What each symbol does to the nodes:
Q234: γ>Q326, φ>Q375, κ>Q496, η>Q944, ρ>Q288, ε>Q686
Q731: γ>Q682, φ>Q537, κ>Q589, η>Q29, ρ>Q283, ε>Q582
Q543: γ>., φ>Q773, κ>Q682, η>., ρ>., ε>Q537
Q121: γ>Q75, φ>Q926, κ>Q247, η>Q875, ρ>Q767, ε>Q607
Q682: γ>Q379, φ>Q731, κ>Q617, η>Q773, ρ>Q741, ε>Q687
Q695: γ>Q375, φ>Q768, κ>Q686, η>Q174, ρ>Q326, ε>Q930
Q70: γ>Q222, φ>Q862, κ>Q387, η>Q687, ρ>Q658, ε>Q452
Q897: γ>Q18, φ>Q757, κ>., η>Q340, ρ>Q440, ε>.
Q454: γ>Q757, φ>., κ>., η>Q405, ρ>Q18, ε>.
Q288: γ>Q174, φ>Q179, κ>Q780, η>Q301, ρ>Q944, ε>Q977
Q780: γ>Q768, φ>Q637, κ>Q930, η>Q179, ρ>Q375, ε>Q215
Q875: γ>Q261, φ>Q42, κ>Q926, η>Q686, ρ>Q85, ε>Q635
Q247: γ>Q417, φ>Q264, κ>Q388, η>Q926, ρ>Q769, ε>Q550
Q440: γ>Q405, φ>Q978, κ>., η>Q742, ρ>Q340, ε>.
Q926: γ>Q121, φ>Q838, κ>Q264, η>Q42, ρ>Q257, ε>Q425
Q387: γ>Q656, φ>Q460, κ>Q655, η>Q862, ρ>Q823, ε>Q791
Q405: γ>Q550, φ>Q440, κ>., η>Q53, ρ>Q388, ε>.
Q930: γ>Q596, φ>Q85, κ>Q767, η>Q637, ρ>Q62, ε>Q75
Q635: γ>Q838, φ>Q769, κ>Q425, η>Q767, ρ>Q121, ε>Q742
Q222: γ>Q173, φ>Q70, κ>Q656, η>Q589, ρ>Q119, ε>Q460
Q375: γ>Q234, φ>Q695, κ>Q62, η>Q921, ρ>Q179, ε>Q596
Q301: γ>Q191, φ>Q214, κ>Q179, η>Q791, ρ>Q127, ε>Q234
Q862: γ>Q70, φ>Q22, κ>Q460, η>Q582, ρ>Q173, ε>Q712
Q596: γ>Q686, φ>Q930, κ>Q946, η>Q780, ρ>Q496, ε>Q257
Q119: γ>Q582, φ>Q658, κ>Q756, η>Q86, ρ>Q589, ε>Q305
Q86: γ>Q964, φ>Q113, κ>Q658, η>Q379, ρ>Q537, ε>Q222
Q214: γ>Q301, φ>Q951, κ>Q326, η>Q861, ρ>Q60, ε>Q375
Q127: γ>Q859, φ>Q60, κ>Q921, η>Q145, ρ>Q791, ε>Q288
Q75: γ>Q257, φ>Q121, κ>Q417, η>Q261, ρ>Q946, ε>Q264
Q742: γ>Q53, φ>Q282, κ>Q978, η>Q417, ρ>Q607, ε>Q897
Q617: γ>Q113, φ>Q589, κ>Q222, η>Q731, ρ>Q964, ε>Q862
Q496: γ>Q977, φ>Q62, κ>Q261, η>Q375, ρ>Q780, ε>Q42
Q61: γ>Q655, φ>Q791, κ>Q301, η>Q452, ρ>Q409, ε>Q951
Q859: γ>Q861, φ>Q127, κ>Q944, η>Q409, ρ>Q61, ε>Q174
Q215: γ>Q85, φ>Q261, κ>Q75, η>Q496, ρ>Q596, ε>Q926
Q179: γ>Q288, φ>Q326, κ>Q637, η>Q214, ρ>Q921, ε>Q496
Q964: γ>Q928, φ>Q86, κ>Q119, η>Q283, ρ>Q731, ε>Q173
Q42: γ>Q875, φ>Q946, κ>Q838, η>Q596, ρ>Q215, ε>Q769
Q305: γ>Q823, φ>Q656, κ>Q409, η>Q222, ρ>Q22, ε>Q655
Q379: γ>Q283, φ>Q682, κ>Q113, η>Q543, ρ>Q920, ε>Q589
Q655: γ>Q145, φ>Q61, κ>Q191, η>Q460, ρ>Q876, ε>Q214
Q712: γ>Q452, φ>Q876, κ>Q861, η>Q823, ρ>Q387, ε>Q127
Q582: γ>Q687, φ>Q119, κ>Q22, η>Q964, ρ>Q617, ε>Q823
Q264: γ>Q247, φ>Q607, κ>Q340, η>Q838, ρ>Q825, ε>Q405
Q928: γ>Q537, φ>Q964, κ>Q582, η>Q741, ρ>Q682, ε>Q658
Q876: γ>Q712, φ>Q409, κ>Q859, η>Q305, ρ>Q460, ε>Q60
Q756: γ>Q22, φ>Q823, κ>Q712, η>Q658, ρ>Q70, ε>Q409
Q22: γ>Q862, φ>Q756, κ>Q452, η>Q119, ρ>Q222, ε>Q876
Q417: γ>Q825, φ>Q247, κ>Q282, η>Q121, ρ>Q635, ε>Q340
Q951: γ>Q214, φ>Q944, κ>Q234, η>Q859, ρ>Q191, ε>Q695
Q658: γ>Q119, φ>Q173, κ>Q823, η>Q113, ρ>Q687, ε>Q656
Q173: γ>Q658, φ>Q222, κ>Q305, η>Q617, ρ>Q582, ε>Q387
Q145: γ>Q409, φ>Q655, κ>Q60, η>Q387, ρ>Q712, ε>Q301
Q861: γ>Q791, φ>Q859, κ>Q951, η>Q876, ρ>Q655, ε>Q921
Q823: γ>Q756, φ>Q305, κ>Q876, η>Q173, ρ>Q862, ε>Q145
Q946: γ>Q42, φ>Q767, κ>Q635, η>Q930, ρ>Q261, ε>Q825
Q773: γ>Q543, φ>Q29, κ>Q731, η>., ρ>., ε>Q928
Q340: γ>Q388, φ>Q550, κ>Q757, η>Q607, ρ>Q742, ε>.
Q767: γ>Q946, φ>Q257, κ>Q769, η>Q85, ρ>Q875, ε>Q417
Q920: γ>Q29, φ>Q741, κ>Q928, η>., ρ>Q543, ε>Q86
Q607: γ>Q264, φ>Q425, κ>Q550, η>Q635, ρ>Q417, ε>Q440
Q768: γ>Q695, φ>Q780, κ>Q596, η>Q288, ρ>Q234, ε>Q85
Q769: γ>Q635, φ>Q825, κ>Q53, η>Q257, ρ>Q926, ε>Q282
Q452: γ>Q460, φ>Q712, κ>Q791, η>Q756, ρ>Q656, ε>Q859
Q257: γ>Q767, φ>Q75, κ>Q825, η>Q215, ρ>Q42, ε>Q247
Q537: γ>Q731, φ>Q928, κ>Q687, η>Q920, ρ>Q379, ε>Q119
Q978: γ>Q440, φ>Q18, κ>., η>Q282, ρ>Q550, ε>.
Q326: γ>Q179, φ>Q234, κ>Q977, η>Q951, ρ>Q174, ε>Q62
Q656: γ>Q305, φ>Q387, κ>Q145, η>Q70, ρ>Q756, ε>Q61
Q825: γ>Q769, φ>Q417, κ>Q742, η>Q75, ρ>Q838, ε>Q388
Q388: γ>Q282, φ>Q340, κ>Q897, η>Q264, ρ>Q53, ε>Q454
Q741: γ>Q920, φ>Q283, κ>Q964, η>., ρ>Q773, ε>Q113
Q261: γ>Q215, φ>Q875, κ>Q121, η>Q62, ρ>Q930, ε>Q838
Q550: γ>Q340, φ>Q405, κ>Q454, η>Q425, ρ>Q282, ε>.
Q686: γ>Q62, φ>Q596, κ>Q42, η>Q768, ρ>Q977, ε>Q767
Q977: γ>Q637, φ>Q496, κ>Q215, η>Q234, ρ>Q768, ε>Q875
Q282: γ>Q742, φ>Q388, κ>Q18, η>Q247, ρ>Q425, ε>Q757
Q113: γ>Q86, φ>Q617, κ>Q173, η>Q682, ρ>Q928, ε>Q70
Q460: γ>Q387, φ>Q452, κ>Q61, η>Q22, ρ>Q305, ε>Q861
Q191: γ>Q60, φ>Q301, κ>Q288, η>Q61, ρ>Q859, ε>Q326
Q283: γ>Q741, φ>Q379, κ>Q86, η>., ρ>Q29, ε>Q617
Q589: γ>Q617, φ>Q687, κ>Q70, η>Q537, ρ>Q86, ε>Q22
Q409: γ>Q876, φ>Q145, κ>Q127, η>Q656, ρ>Q452, ε>Q191
Q60: γ>Q127, φ>Q191, κ>Q174, η>Q655, ρ>Q861, ε>Q179
Q637: γ>Q780, φ>Q977, κ>Q85, η>Q326, ρ>Q695, ε>Q261
Q425: γ>Q607, φ>Q53, κ>Q405, η>Q769, ρ>Q247, ε>Q978
Q174: γ>Q921, φ>Q288, κ>Q768, η>Q191, ρ>Q951, ε>Q637
Q53: γ>Q425, φ>Q742, κ>Q440, η>Q825, ρ>Q264, ε>Q18
Q757: γ>Q897, φ>Q454, κ>., η>Q550, ρ>Q978, ε>.
Q18: γ>Q978, φ>Q897, κ>., η>Q388, ρ>Q405, ε>.
Q62: γ>Q496, φ>Q686, κ>Q875, η>Q695, ρ>Q637, ε>Q946
Q85: γ>Q930, φ>Q215, κ>Q257, η>Q977, ρ>Q686, ε>Q121
Q791: γ>Q61, φ>Q861, κ>Q214, η>Q712, ρ>Q145, ε>Q944
Q838: γ>Q926, φ>Q635, κ>Q607, η>Q946, ρ>Q75, ε>Q53
Q687: γ>Q589, φ>Q582, κ>Q862, η>Q928, ρ>Q113, ε>Q756
Q944: γ>Q951, φ>Q921, κ>Q375, η>Q127, ρ>Q301, ε>Q768
Q29: γ>Q773, φ>Q920, κ>Q537, η>., ρ>., ε>Q964
Q921: γ>Q944, φ>Q174, κ>Q695, η>Q60, ρ>Q214, ε>Q780

The rows follow the links: the fewer symbols apart two nodes are, the more alike their rows tend to be.

Each row is also shifted at random along 6 hidden directions that mean nothing.

Some nodes, each with a row of numbers:
Q257	[-32, -1, -82, 0, 21, -43, -12, -5, -6, -58, -113, -21, 23, -13, -18, 0, 29, -21, -6, 7, -15, -49, 18, 46, 33, 5, -46, -37, -63, -26, 5, 44, 7, 15, -13, -8, 40, -55, -6, 13, -35, -14, -7, 28, -38]
Q964	[-10, -29, 15, -3, -34, 33, -8, 11, -5, 17, 59, -16, 21, 14, 1, 7, -11, 5, -45, -32, 12, 3, -6, -18, -9, -1, 5, 15, -11, -24, 11, -39, -14, -41, 20, 19, -25, 5, -37, 16, 3, 17, -31, 3, 23]
Q454	[-58, 3, 21, 6, 23, -1, -8, -4, 2, -28, 40, -2, -3, -31, 37, 50, 19, 9, -12, 26, 6, -14, -14, -3, 34, -17, -20, -13, 62, 37, 2, 39, -6, 39, -22, -16, -2, 24, 51, -8, -80, -1, 25, 22, -6]
Q18	[-79, 14, 11, -5, 36, 20, 4, -23, 21, -27, 32, 9, 3, -18, 9, 49, 8, 18, -7, 34, 23, -4, -8, 27, 41, -17, -12, -9, 47, 7, -9, 43, -12, 36, -26, -19, 4, 4, 48, -4, -25, 5, 34, 23, 1]
Q61	[20, 34, 5, -41, 7, 30, -24, 28, -20, 44, 17, 23, -41, -4, -5, -46, 8, -5, 9, -1, 60, 32, 0, 8, -46, 6, 27, 2, -1, -40, -25, -27, 5, 6, 13, 10, 17, -21, 8, 3, 21, 35, 27, -47, -6]
Q121	[90, -13, 23, -20, 27, 32, -22, 41, -37, -56, 1, -37, 29, 9, -28, -25, 15, -11, -9, 28, 6, -29, -18, 34, -61, 5, -31, -13, -21, 1, 6, 47, -16, 8, -14, 1, 23, 7, 24, 3, -35, -1, -13, 40, 11]
Q288	[26, 46, 12, -1, 26, 12, 10, 6, -10, 14, 4, 8, -7, -29, -31, -2, 8, -3, 23, -26, 38, 35, 0, 21, 9, -1, 30, -21, 17, -21, 8, -10, 29, 32, -3, -24, 15, -56, 11, 29, 65, 24, 22, -15, 19]
Q173	[-135, -28, -39, -12, -39, -30, -7, 27, 1, 22, 13, -4, 1, 7, 28, -44, 11, 25, -42, -24, -13, -20, 19, -37, -30, 8, 4, 4, -40, -19, -6, -35, -10, -38, 25, 24, 3, 5, -47, -2, -38, 31, -27, -13, -33]
Q617	[68, -30, 29, -15, -32, 50, -17, 19, -11, 21, 68, -13, 14, 26, -1, -7, -17, 2, -41, -17, 20, 6, -11, -15, -36, 1, 5, 24, -12, -26, 2, -36, -23, -46, 21, 25, -23, 21, -28, 6, 4, 17, -26, 0, 26]
Q582	[80, -17, -27, -17, -31, 12, -14, -3, 2, 29, -25, 6, -8, 35, -5, -29, -16, -12, -11, -6, 6, 0, 8, -1, -19, 12, 0, 22, -51, -38, -15, -33, -12, -45, 21, 29, -7, 2, -39, -6, 20, -1, -16, -24, -9]
Q637	[36, -1, 55, 9, 12, 5, -15, 73, -67, -31, 49, -50, 27, -39, -12, -17, 31, -13, -11, -37, 4, -6, -21, -14, -51, 1, -2, -33, 21, 26, 43, 7, 21, 26, 1, -16, 12, -17, 14, 34, -38, 18, -24, 25, 29]
Q875	[-17, -9, -11, 7, 20, -36, 19, 37, -12, -53, -10, -32, 39, -15, -19, -39, 26, 29, -6, -2, -34, -33, 8, 6, -38, 6, -10, -31, -24, 18, 17, 36, 3, 16, -11, -18, 33, -15, 0, 10, -16, 18, -20, 44, -12]
Q191	[-72, 27, 14, 11, -3, -10, -10, 3, -19, 33, -1, 12, -32, -30, 18, 18, 7, -27, 19, -27, 18, 27, -5, -19, 26, -3, 16, -7, 37, 11, 9, -25, 29, 23, 7, -9, -7, -17, 10, 11, -3, -4, 18, -35, 3]
Q859	[12, 17, -6, -6, -13, -29, -28, 23, -21, 38, 13, 16, -48, -35, 55, -4, 25, -10, -3, -17, 19, 10, 2, -41, 5, -2, 9, -8, 35, 12, -5, -27, 17, 19, 13, 3, 1, 0, 10, -4, -70, 15, 20, -44, -29]
Q823	[-37, -14, 1, -3, -31, 3, -1, -20, 17, 43, 4, 24, -25, 32, 21, -6, -26, -2, 5, 6, -9, 13, 3, -27, -6, 4, 11, 35, -4, 3, -18, -32, -11, -35, 16, 23, -25, 39, -19, -24, 11, -14, -2, -31, -4]
Q29	[-27, -27, -13, 21, -49, -31, -22, 24, -34, 18, -15, -25, 2, -10, 24, 1, 6, -34, -24, -56, -22, -10, 3, -45, 6, 7, -7, -2, -23, 4, 29, -47, 17, -30, 29, 17, -18, -7, -48, 17, -42, -12, -42, -17, -5]
Q85	[-6, 3, -12, 38, 23, -17, 56, -60, 58, -34, 9, 3, 43, -14, -17, 67, -10, 40, -2, -2, -27, -3, 10, 21, 90, -17, 4, -14, 25, 12, 16, 30, 2, 20, -27, -35, -7, -22, 6, 13, 52, -2, 7, 47, 16]
Q283	[35, -1, -2, 5, -23, -10, 31, 5, 8, 32, -17, 6, 7, 32, -38, -62, -25, 14, 24, -27, -24, 24, 15, -13, -49, 18, 37, 16, -48, -13, -1, -41, 7, -36, 20, 9, -1, -8, -50, 2, 103, 6, -26, -18, 12]
Q60	[-30, 36, -21, 9, 0, -53, 27, -14, 26, 45, -8, 43, -42, -26, 29, -13, 6, 28, 30, -13, -5, 28, 22, -32, 24, -1, 38, -6, 29, 16, -15, -24, 25, 25, 3, -15, 7, -12, 3, -9, 22, 18, 32, -42, -30]
Q773	[51, -36, 50, 22, -50, 42, -39, 9, -40, 20, 62, -34, 11, -4, 26, 70, -13, -52, -44, -50, 12, 8, -29, -36, 32, -10, -15, 17, 30, 4, 38, -48, 2, -33, 24, 19, -55, 19, -23, 25, -49, -24, -37, -3, 45]
Q607	[96, 0, 8, 7, 21, -1, 3, -35, 11, -27, -67, 12, -10, 31, -10, 11, -19, -24, 51, 60, -32, -11, -9, 24, 2, 3, -27, 17, 2, 38, -14, 50, -8, 12, -22, -1, -1, 42, 36, -37, 2, -60, 14, 10, -2]
Q897	[-20, 16, 33, 21, 27, 28, 1, -63, 17, -18, -32, 16, -12, 8, -7, 82, -25, -40, 45, 44, 0, 13, -21, 32, 68, -14, -21, 14, 51, 32, -2, 41, 1, 28, -28, -15, -23, 25, 53, -17, 14, -64, 33, 8, 28]
Q75	[-3, -17, -8, 9, 18, -20, 19, -1, 17, -52, 13, -17, 34, -7, 5, 11, 14, 33, -19, 21, -30, -34, 3, 7, 8, -5, -21, -15, 5, 24, 7, 46, -14, 13, -20, -14, 12, 12, 15, -5, -38, 5, -7, 49, -10]
Q655	[-35, 18, 52, -9, -9, 29, -10, 13, -21, 48, 23, 19, -40, 14, -1, -26, -19, -21, 37, 1, 18, 42, -15, -19, -47, 6, 28, 25, 24, 14, -10, -31, 9, -4, 13, 10, -15, 28, 11, -14, 36, -9, 12, -44, 21]
Q861	[-35, 28, 39, 0, -4, 11, -1, 4, -13, 47, 7, 25, -41, 3, 1, -16, -14, -18, 44, -5, 13, 43, -8, -18, -22, 4, 31, 16, 30, 15, -7, -28, 19, 8, 10, 1, -11, 12, 11, -10, 42, -9, 20, -44, 14]
Q921	[14, 46, 28, -1, 22, -4, 17, 30, -22, 23, -2, 10, -18, -17, -33, -50, 5, 1, 49, -22, 16, 41, 1, 1, -45, 8, 42, -15, 10, 3, 3, -15, 33, 29, 2, -18, 22, -34, 8, 15, 76, 19, 15, -27, 14]
Q179	[77, 12, 34, 29, -6, -37, -10, 33, -43, 7, 8, -15, -19, -43, 31, 10, 20, -28, 19, -32, -18, 9, -11, -44, 1, -2, 4, -18, 47, 54, 31, -11, 34, 31, 5, -13, -7, 4, 15, 10, -51, -14, -3, -14, 3]
Q86	[-4, -18, -28, 18, -40, 2, 1, -44, 18, 27, -47, 5, 3, 30, -8, 30, -33, -31, -3, -23, -14, 7, 8, -3, 49, 3, -4, 24, -35, -25, 5, -39, 0, -45, 17, 19, -31, -6, -48, 3, 46, -34, -23, -16, 11]
Q113	[-75, -29, -30, 9, -40, -9, 5, -14, 22, 20, 20, -3, 15, 7, 17, 17, -8, 15, -45, -32, -9, -8, 13, -25, 32, -2, 3, 9, -21, -24, 6, -38, -10, -40, 18, 15, -20, -5, -48, 10, -4, 13, -24, -2, -6]
Q222	[54, -24, 5, -12, -36, 41, -23, -21, 9, 32, 25, 9, -10, 32, 16, 25, -25, -16, -27, 1, 19, 7, -7, -8, 13, -3, -6, 34, -6, -25, -12, -32, -22, -44, 17, 30, -34, 28, -20, -9, -7, -11, -8, -18, 12]
Q756	[-23, -18, -14, -22, -33, 38, -49, -5, -14, 30, 2, 2, -20, 15, 23, 25, -8, -39, -35, -5, 38, -3, -7, -1, 17, -1, -19, 22, -16, -43, -10, -33, -14, -35, 21, 33, -22, 6, -18, 2, -42, -8, -4, -28, -3]

From each start, follow one symbol. Which node do you reach?
Answer with the node's name.
[-3, -30, 7, 2, -42, 4, -17, 22, -27, 22, -16, -15, 1, 33, -4, -35, -17, -28, -3, -21, -23, -3, -3, -27, -48, 15, -2, 22, -43, -1, 8, -37, -3, -48, 27, 30, -17, 23, -43, -4, 3, -19, -41, -17, 8]
ε: Q22
[-87, 7, -45, -11, -20, -11, -7, -36, 35, 46, -4, 39, -36, -2, 39, 22, -4, 10, -16, 0, 23, 10, 17, -13, 53, -7, 9, 14, 6, -30, -26, -31, -5, -11, 11, 13, -10, -6, -13, -10, -12, 13, 23, -38, -31]
γ: Q460
[28, 2, 58, 15, 31, 36, 28, 10, -15, -42, 13, -28, 46, 16, -68, -8, -16, -3, 31, 4, -16, 9, -19, 34, -38, 3, 5, -5, -2, 19, 25, 32, 3, 9, -18, -20, 3, -3, 13, 14, 80, -15, -18, 45, 56]
ρ: Q596
[41, -10, 36, 10, 25, 20, 21, -13, 8, -43, -5, -11, 28, 29, -34, 1, -19, 5, 27, 41, -30, -9, -14, 26, -24, 1, -13, 8, 3, 33, 3, 48, -14, 5, -22, -9, -1, 34, 25, -16, 31, -30, -4, 40, 26]
κ: Q264
[-59, -4, -37, -16, 27, 23, -39, -2, -25, -57, -77, -28, 20, -2, -27, 25, 19, -50, -12, 23, 24, -38, -8, 66, 22, 0, -56, -22, -43, -36, 4, 49, -6, 12, -15, 1, 23, -38, 16, 15, -41, -25, -1, 29, -6]
ρ: Q926
[41, 42, -18, -21, 9, 26, -4, -42, 30, 52, -4, 48, -45, -4, 1, 22, -12, -3, 16, 5, 58, 42, 8, 22, 47, -7, 28, 11, 20, -46, -31, -25, 6, 10, 2, -1, -4, -30, 11, 0, 55, 15, 48, -47, -3]
φ: Q861
[-90, 28, -38, -38, 0, 18, -20, -1, 10, 41, 7, 29, -33, -12, 10, -11, 12, 8, -19, -7, 63, 18, 13, 13, 12, -2, 17, -2, -8, -64, -28, -29, -1, 0, 11, 9, 14, -40, -6, 9, 8, 43, 29, -40, -23]
φ: Q145
[41, 26, -21, -18, 43, -2, 20, -29, 39, -19, -29, 31, -11, 8, -14, -11, 2, 30, 30, 57, 8, -2, 10, 41, 4, -2, 0, -2, 3, -4, -34, 48, -12, 29, -26, -15, 27, 1, 38, -24, 26, 5, 42, 9, -21]
γ: Q340
[31, 10, 10, 37, 7, -24, 18, -14, 7, -11, 33, -9, 15, -49, 19, 67, 14, 9, -13, -32, -5, 4, -2, -16, 75, -17, 3, -26, 55, 23, 31, 1, 21, 33, -11, -29, -12, -25, 12, 26, -19, 5, 5, 18, 11]
ρ: Q234
[15, -17, -49, -1, -34, -6, -14, -6, 4, 18, -12, -7, 9, -2, 8, 11, 2, -8, -44, -40, 11, -9, 14, -5, 34, 1, -5, -1, -40, -48, 7, -40, 0, -34, 22, 17, -8, -34, -49, 22, -8, 14, -22, -12, -12]
ρ: Q283
[49, -18, -22, 18, -37, -21, 27, -29, 33, 32, -11, 14, 3, 26, 3, -5, -27, 15, -1, -20, -34, 7, 17, -27, 15, 6, 17, 23, -24, -3, -2, -39, -2, -41, 17, 14, -23, 12, -46, -9, 49, -8, -21, -14, -2]
φ: Q964
[-12, 5, -13, 35, 7, -38, 0, 3, -26, -33, -51, -29, 21, -36, -8, 32, 19, -32, 8, -34, -23, -14, 0, 3, 44, -1, -18, -34, 1, 18, 38, 12, 32, 25, -6, -22, 6, -40, -2, 29, -17, -24, -16, 19, 4]
φ: Q62
[43, 11, 8, 17, 23, -35, 32, 32, -12, -30, -8, -20, 27, -18, -31, -43, 16, 24, 22, -18, -31, -3, 7, -1, -36, 7, 15, -30, -9, 24, 21, 19, 21, 24, -9, -25, 27, -25, -1, 15, 35, 15, -13, 24, 4]
η: Q695
[51, 35, -5, -12, 8, 23, -30, -7, -13, 29, 14, 15, -32, -40, 18, 48, 15, -28, -11, -21, 66, 27, -6, 10, 57, -13, 6, -14, 40, -33, -1, -21, 18, 27, 3, -8, -4, -44, 20, 24, -19, 16, 33, -34, 1]
η: Q791
[0, 1, 13, -12, 37, 15, 27, -5, 25, -39, 13, 3, 21, 20, -27, -22, -4, 40, 14, 49, -11, -10, -1, 31, -33, 0, -2, 1, -1, 13, -16, 51, -23, 13, -25, -12, 19, 22, 30, -19, 27, 8, 12, 36, 4]
γ: Q825
[51, 7, -20, -40, -8, 36, 4, -20, 43, 47, 43, 41, -24, 25, 6, -21, -15, 40, -21, 18, 45, 21, 13, 7, -9, -1, 28, 26, -9, -54, -43, -29, -27, -26, 10, 18, -2, 2, -11, -15, 40, 43, 25, -30, -13]
γ: Q823
[-62, -19, -32, -22, -27, 16, -6, -2, 19, 24, 31, 5, 6, 15, 6, -12, -4, 24, -48, -15, 22, -3, 13, -3, -1, 1, 7, 12, -33, -51, -14, -34, -21, -40, 18, 22, -5, -10, -38, 6, 5, 36, -12, -9, -10]
ρ: Q687
[53, 38, 4, 0, 29, -16, 25, 29, -11, -2, 3, -2, 7, -30, -35, -42, 19, 21, 23, -27, 13, 21, 9, 12, -27, 5, 34, -31, 0, -9, 9, -1, 28, 33, -4, -27, 33, -54, 3, 26, 62, 37, 10, -1, 5]
γ: Q234
